47; -35
28; -12
52; -48
->
-35; 28

12; 39
45; 15
->
39; 45

-25; 8; 7; -14
10; 36; -24; 41
->
-14; -24

-2; 53
-36; 21
3; 10
->
53; -36

-9; 8; 35; -25
-55; 39; -17; 20
-41; 3; 32; -6
23; -44; -5; 40
->
-25; -17; 3; 23

17; -34; 22; 15; -15
26; 33; -18; 12; -9
10; 9; -40; 27; -53
->
-15; 12; -40
---
-6; 42; -33; -37; -15; 45; -9; -16; -31
36; 25; 21; -22; -26; 35; 39; -22; -13
40; -2; 26; 23; -29; 39; 26; -32; -42
32; 30; 33; -36; 33; -10; 26; 39; -28
-22; 40; -25; -11; 19; -29; -32; 34; -16
-38; 36; 12; 29; -31; 31; -29; -33; -28
->
-6; 42; -33; -37; -15; 45; -9; -16; -31
40; -2; 26; 23; -29; 39; 26; -32; -42
-22; 40; -25; -11; 19; -29; -32; 34; -16

35; -44; -16; 18; 34; -18
1; -18; -5; 11; 11; 13
-46; 29; 25; 6; -33; 9
-7; -47; 11; 50; 33; -6
10; -22; 5; 11; 9; 4
->
35; -44; -16; 18; 34; -18
-46; 29; 25; 6; -33; 9
10; -22; 5; 11; 9; 4

33; 28; -6; 6; -23; 11; -32; -17; 1; 5; -31; 48
34; 32; -6; 21; -22; 10; -32; -17; -24; 5; -34; 47
26; 5; -13; 24; -23; 24; -27; -46; -8; 15; -44; 55
->
33; 28; -6; 6; -23; 11; -32; -17; 1; 5; -31; 48
26; 5; -13; 24; -23; 24; -27; -46; -8; 15; -44; 55

-33; 11; -1; 11; 45
-30; 10; -3; 10; 41
->
-33; 11; -1; 11; 45

-4; 0; 0; -2; 27
0; 4; -2; 3; 10
-1; -5; 2; -1; 1
-2; -2; -7; -4; -1
0; -2; 2; 0; -52
-2; -2; 1; 6; -18
->
-4; 0; 0; -2; 27
-1; -5; 2; -1; 1
0; -2; 2; 0; -52

-2; 55; 20; 22
1; -29; 10; -28
->
-2; 55; 20; 22
